Below is a small trained network, with its code and all its weights. Each question gives an input and a class and asks what happens when units are switched off, that is, made to give their printed mean instead of their output.

import numpy as np


def w(rows, s, z=0):
    codes = np.array(rows[::2]) - 128.0
    scale = np.full(codes.shape[1], s)
    scale[-1] = z or s
    return codes * scale


def norm(h):
    return h / np.sqrt((h * h).mean(-1, keepdims=True) + 1e-5)


def f(y):
    return y / 2 * (1 + np.tanh(0.7978845608 * (y + 0.044715 * y**3)))


def log_softmax(a):
    a = a - a.max(-1, keepdims=True)
    return a - np.log(np.exp(a).sum(-1, keepdims=True))


def net(x, mask):
    res = np.array(x, float).reshape(1, 8) / 4 @ E
    u = 0
    for l in range(4):
        y = f(norm(res) @ A[l][:, :-1].T + A[l][:, -1])
        res = res + np.where(mask[u : u + 4], y, B[l][:, -1]) @ B[l][:, :-1]
        u += 4
    return log_softmax(norm(res)[-1] @ U[:, :-1].T + U[:, -1])


A, B = {}, {}
E = w([
[113,113,132,129,112,120,131,122,129,137],'x0',
[130,122,131,130,124,132,141,129,129,135],'x1',
[140,132,136,137,133,141,142,136,135,136],'x2',
[120,81,68,79,149,151,57,240,138,248],'x3',
[203,186,131,155,82,167,91,53,56,200],'x4',
[197,27,137,254,87,93,79,181,61,67],'x5',
[112,126,36,201,162,97,133,88,173,160],'x6',
[122,119,127,130,111,132,142,129,129,138],'x7',
],0.0062)
A[0] = w([
[140,140,105,129,122,171,151,88,2,179,18],'0.n1',
[118,110,176,78,85,179,136,176,122,144,82],'0.n2',
[132,145,122,97,85,165,122,109,115,91,86],'0.n3',
[141,164,206,70,101,99,148,179,65,102,2],'0.n4',
],0.0072,0.0021)
B[0] = w([
[51,214,165,194,119,128,31,217,254,90,255],'0.n1',
[103,128,85,129,148,155,117,112,82,103,201],'0.n2',
[104,98,185,103,162,118,105,48,131,128,153],'0.n3',
[20,68,92,217,184,235,102,87,95,133,218],'0.n4',
],0.008,0.0024)
A[1] = w([
[112,93,96,84,143,143,191,204,208,2,4],'1.n1',
[135,182,183,152,77,125,194,74,142,23,45],'1.n2',
[127,139,5,252,201,53,162,48,195,180,33],'1.n3',
[143,149,61,152,124,141,93,82,62,129,94],'1.n4',
],0.0056,0.0036)
B[1] = w([
[66,194,171,198,43,79,87,160,120,199,185],'1.n1',
[134,58,108,195,213,78,121,71,39,243,234],'1.n2',
[74,103,152,128,138,250,96,94,119,76,255],'1.n3',
[101,114,128,142,87,146,164,142,165,138,143],'1.n4',
],0.011,0.0033)
A[2] = w([
[108,205,170,47,148,95,172,26,164,185,137],'2.n1',
[41,67,140,128,178,94,190,174,145,90,113],'2.n2',
[138,126,253,66,117,155,109,141,59,113,2],'2.n3',
[201,183,157,137,95,166,90,64,147,150,35],'2.n4',
],0.007,0.0027)
B[2] = w([
[154,107,59,99,74,94,206,231,107,33,255],'2.n1',
[181,254,169,166,93,201,37,57,149,159,209],'2.n2',
[51,129,174,208,156,251,121,62,223,73,122],'2.n3',
[54,204,166,163,75,92,95,201,164,130,158],'2.n4',
],0.008,0.0038)
A[3] = w([
[151,187,120,155,135,115,134,71,85,152,184],'3.n1',
[88,190,176,168,78,86,117,144,166,146,2],'3.n2',
[172,97,127,70,140,154,71,182,138,201,46],'3.n3',
[255,69,174,191,87,98,86,133,130,84,13],'3.n4',
],0.0097,0.0022)
B[3] = w([
[191,121,146,118,124,76,89,136,172,174,203],'3.n1',
[161,123,164,102,85,102,45,191,150,209,231],'3.n2',
[190,83,191,203,155,41,166,19,100,121,207],'3.n3',
[93,188,82,12,128,142,199,171,164,108,254],'3.n4',
],0.011,0.0051)
U = w([
[123,172,157,156,75,92,44,171,148,157,102],'0',
[168,85,141,160,171,47,165,49,86,130,203],'1',
[78,105,120,144,140,250,92,90,117,81,175],'2',
[130,143,67,42,108,120,202,184,118,74,8],'3',
],0.017,0.0011)

Each question gives the input, the list of numbers given to net, and the class t.
The units are the neurons (one row each of A and B). Each row of codes is followed by its name. A weight is (code - 128) times the scale printed after its matrix; where a second scale follows, it is the last column's (A, B and U).
mask holds one flag per neuron, layer by layer. A switched-off neuron (its flag False) gives its mean, the last column of its row in B, instead of its output. The means were averaged over made-up inputs and are rounded, as every weight is.
A unit's drop is (log p(t) with every unit on - log p(t) with that unit switched off) / (log p(t) with every unit on - log p(t) with every unit switched off).
The circuit of an input: a set's keep is (log p(t) with only the set's units on - log p(t) with every unit switched off) / (log p(t) with every unit on - log p(t) with every unit switched off). Starting from the 12 units with the biggest drops (on a tie, the unit counted first), units are removed one at a time, each time the one whose removal leaves the highest keep (on an exact tie, the one counted first), for as long as the keep stays at least 0.8.
units of the circuit, in order: the units of the circuit, biggest drop first
k most important neurons: the k neurons with the biggest drops, biggest first
k most important neurons of layer l: the k neurons of layer l with the biggest drops, biggest first
drop of u: that unit's drop, to one decimal
input [-8,-1,4,2,4,5,3,-7], class 3: units of the circuit, in order : 3.n4
input [5,5,6,-5,2,-7,-8,4], class 2: 2 most important neurons : 0.n4, 2.n3
input [4,-8,8,2,-8,-7,3,3], class 0: 4 most important neurons : 1.n1, 2.n2, 3.n2, 3.n4
input [0,-1,7,4,-5,-8,8,-8], class 2: 2 most important neurons : 1.n3, 3.n4
input [-3,1,5,-4,0,5,3,0], class 3: 2 most important neurons : 3.n4, 3.n3
input [-4,4,-1,8,-7,4,-7,2], class 1: 2 most important neurons : 3.n3, 0.n1
input [2,-3,-2,-8,3,-4,-7,-3], class 1: 2 most important neurons : 1.n2, 1.n3
input [-1,-6,8,-2,-7,-6,4,8], class 0: 2 most important neurons : 1.n1, 3.n2
input [4,5,-6,4,-1,-5,4,-7], class 3: 4 most important neurons : 2.n1, 1.n2, 0.n4, 0.n1
input [-7,0,5,-7,7,-6,4,6], class 0: 3 most important neurons : 2.n4, 0.n1, 3.n3
input [4,0,-4,-3,-7,8,3,6], class 3: 2 most important neurons : 3.n4, 0.n1
input [0,3,1,-5,0,-5,-6,2], class 2: 3 most important neurons : 0.n4, 3.n3, 2.n3
input [-8,-1,3,-1,2,8,8,-2], class 2: 2 most important neurons : 1.n3, 2.n1
input [4,3,8,-2,1,-2,4,-2], class 2: most important neuron : 1.n3
input [-7,3,5,0,5,-7,-3,6], class 3: 2 most important neurons of layer 1 : 1.n1, 1.n3
input [5,-8,6,7,-2,-4,8,6], class 2: 3 most important neurons : 1.n3, 1.n2, 3.n1
input [6,-5,-7,-6,-5,-6,-1,-3], class 1: 3 most important neurons : 1.n2, 0.n1, 3.n4
input [7,-4,1,0,6,-8,2,6], class 3: 2 most important neurons of layer 2 : 2.n1, 2.n2
input [5,-2,5,6,-7,-4,-5,-3], class 0: 2 most important neurons of layer 1 : 1.n1, 1.n2
input [-7,-7,2,-3,2,0,0,2], class 1: units of the circuit, in order : 1.n2
input [-2,4,-1,-5,6,1,2,-7], class 0: drop of 2.n4 : 0.2
input [7,1,-8,0,-5,-7,-8,-7], class 2: drop of 2.n2 : 0.1
input [-1,-4,2,8,-5,-5,2,1], class 1: drop of 3.n3 : 0.9
input [-5,0,1,-5,1,7,1,4], class 3: drop of 3.n4 : 1.4
